Below are the code and all the weights of a small trained network. Each question names an input and a target symbol and asks about switching units off, where a switched-off unit gives its printed mean instead of its output.

import numpy as np


def w(rows, s, z=0):
    codes = np.array(rows[::2]) - 128.0
    scale = np.full(codes.shape[1], s)
    scale[-1] = z or s
    return codes * scale


def f(y):
    return np.maximum(y, 0)


def softmax(a):
    e = np.exp(a - a.max(-1, keepdims=True))
    return e / e.sum(-1, keepdims=True)


def log_softmax(a):
    a = a - a.max(-1, keepdims=True)
    return a - np.log(np.exp(a).sum(-1, keepdims=True))


def net(x, mask):
    ids = ['αγδεζλστφψ'.index(c) for c in x.split()]
    T = len(ids)
    res = E[ids] + P[:T]
    r = res
    for j in range(2):
        rows = slice(4 * j, 4 * j + 4)
        q, k, v = (r @ M[0][rows].T for M in (Q, K, V))
        z = softmax(np.where(np.tri(T) > 0, q @ k.T / 4**0.5, -1e9)) @ v
        o = O[0][rows]
        res = res + np.where(mask[j], z, o[:, -1]) @ o[:, :-1]
    y = f(res @ A[0][:, :-1].T + A[0][:, -1])
    res = res + np.where(mask[2:14], y, B[0][:, -1]) @ B[0][:, :-1]
    return log_softmax(res[-1] @ U[:, :-1].T + U[:, -1])


Q, K, V, O, A, B = {}, {}, {}, {}, {}, {}
E = w([
[78,185,81],'α',
[145,207,170],'γ',
[79,192,179],'δ',
[139,37,96],'ε',
[190,145,154],'ζ',
[111,159,89],'λ',
[103,84,99],'σ',
[78,150,191],'τ',
[178,150,3],'φ',
[152,92,188],'ψ',
],0.018)
P = w([
[245,137,211],'0',
[106,105,133],'1',
[106,106,133],'2',
[105,107,134],'3',
[106,109,136],'4',
[109,111,137],'5',
[112,111,139],'6',
],0.011)
Q[0] = w([
[192,155,81],'head 0',
[176,73,126],'head 0',
[54,124,25],'head 0',
[119,166,205],'head 0',
[134,143,148],'head 1',
[79,68,115],'head 1',
[164,70,73],'head 1',
[106,131,4],'head 1',
],0.017)
K[0] = w([
[248,144,62],'head 0',
[165,8,88],'head 0',
[81,128,33],'head 0',
[136,197,223],'head 0',
[160,110,113],'head 1',
[145,29,105],'head 1',
[93,65,107],'head 1',
[65,172,75],'head 1',
],0.017)
V[0] = w([
[156,128,150],'head 0',
[85,147,138],'head 0',
[253,136,195],'head 0',
[2,163,197],'head 0',
[114,219,85],'head 1',
[177,160,94],'head 1',
[63,124,112],'head 1',
[95,68,68],'head 1',
],0.013)
O[0] = w([
[162,131,137,162],'head 0',
[114,184,182,124],'head 0',
[239,146,125,254],'head 0',
[68,128,176,142],'head 0',
[185,221,98,103],'head 1',
[66,212,91,171],'head 1',
[255,99,81,31],'head 1',
[136,118,49,14],'head 1',
],0.0094,0.0059)
A[0] = w([
[209,79,180,109],'neuron 0',
[166,104,221,88],'neuron 1',
[110,146,149,113],'neuron 2',
[32,36,141,140],'neuron 3',
[76,67,201,92],'neuron 4',
[83,174,143,188],'neuron 5',
[246,100,76,50],'neuron 6',
[92,107,176,153],'neuron 7',
[143,143,35,42],'neuron 8',
[127,116,169,255],'neuron 9',
[181,115,85,20],'neuron 10',
[103,87,6,129],'neuron 11',
],0.012,0.0098)
B[0] = w([
[2,121,104,218],'neuron 0',
[157,141,200,229],'neuron 1',
[114,134,95,172],'neuron 2',
[135,151,97,247],'neuron 3',
[78,105,100,222],'neuron 4',
[204,119,66,236],'neuron 5',
[46,138,74,216],'neuron 6',
[135,141,191,210],'neuron 7',
[106,107,207,161],'neuron 8',
[184,71,75,245],'neuron 9',
[50,112,133,155],'neuron 10',
[171,158,192,211],'neuron 11',
],0.0098,0.015)
U = w([
[100,113,119,210],'α',
[78,154,166,139],'γ',
[162,122,174,204],'δ',
[104,38,67,190],'ε',
[3,197,157,2],'ζ',
[103,111,115,179],'λ',
[77,110,132,113],'σ',
[78,57,203,84],'τ',
[128,175,33,128],'φ',
[52,105,154,51],'ψ',
],0.011,0.0068)

Each question gives the input, a string of symbols that net reads in full, and the target symbol t.
The units are the heads (4 rows each of Q, K, V and O) and the neurons (one row each of A and B). Each row of codes is followed by its name. A weight is (code - 128) times the scale printed after its matrix; where a second scale follows, it is the last column's (O, A, B and U).
mask holds one flag per unit, heads first, then neurons. A switched-off unit (its flag False) gives its mean, the last column of its rows in O or B, instead of its output. The means were averaged over made-up inputs and are rounded, as every weight is.
A unit's drop is (log p(t) with every unit on - log p(t) with that unit switched off) / (log p(t) with every unit on - log p(t) with every unit switched off).
The circuit of an input: a set's keep is (log p(t) with only the set's units on - log p(t) with every unit switched off) / (log p(t) with every unit on - log p(t) with every unit switched off). Starting from the 12 units with the biggest drops (on a tie, the unit counted first), units are removed one at a time, each time the one whose removal leaves the highest keep (on an exact tie, the one counted first), for as long as the keep stays at least 0.8.
circuit, biggest first: the units of the circuit, biggest drop first
unit that matters most: the unit with the biggest drop
top k neurons: the k neurons with the biggest drops, biggest first
which heads matter: for each layer, one digit per head in row order, 1 if its drop is at least 0.15 and else 0, layers parted by /
input ε ψ δ, target ε: unit that matters most -> neuron 5
input λ γ α λ, target φ: which heads matter -> 11
input τ σ ζ α τ, target τ: circuit, biggest first -> head 1; neuron 6
input ζ α ψ α ζ τ γ, target δ: circuit, biggest first -> head 1; head 0; neuron 6
input δ φ ψ, target τ: circuit, biggest first -> head 1; neuron 5
input δ ζ φ ζ ψ τ γ, target δ: which heads matter -> 00
input φ α ζ, target φ: circuit, biggest first -> head 1; head 0
input φ α δ, target φ: circuit, biggest first -> neuron 5; head 1
input τ σ σ γ ζ, target τ: top 3 neurons -> neuron 0; neuron 5; neuron 3
input φ ζ σ δ τ, target φ: top 2 neurons -> neuron 5; neuron 3
input ε σ λ φ ε ζ, target ε: circuit, biggest first -> head 0; head 1; neuron 11
input λ ζ ψ, target τ: circuit, biggest first -> neuron 5; head 1
input τ φ α ζ φ δ τ, target τ: top 4 neurons -> neuron 4; neuron 7; neuron 1; neuron 6
input δ γ α φ τ, target δ: which heads matter -> 00
input ζ γ ε γ φ λ, target δ: which heads matter -> 11
input φ δ τ ζ ζ γ δ, target φ: circuit, biggest first -> neuron 5; head 1; neuron 1
input ψ γ σ ζ α, target φ: circuit, biggest first -> head 1
input ζ φ α, target φ: top 2 neurons -> neuron 5; neuron 1
input ε ε τ ε ζ τ, target ε: top 2 neurons -> neuron 5; neuron 9
input ζ ζ λ φ, target ζ: top 3 neurons -> neuron 8; neuron 6; neuron 9
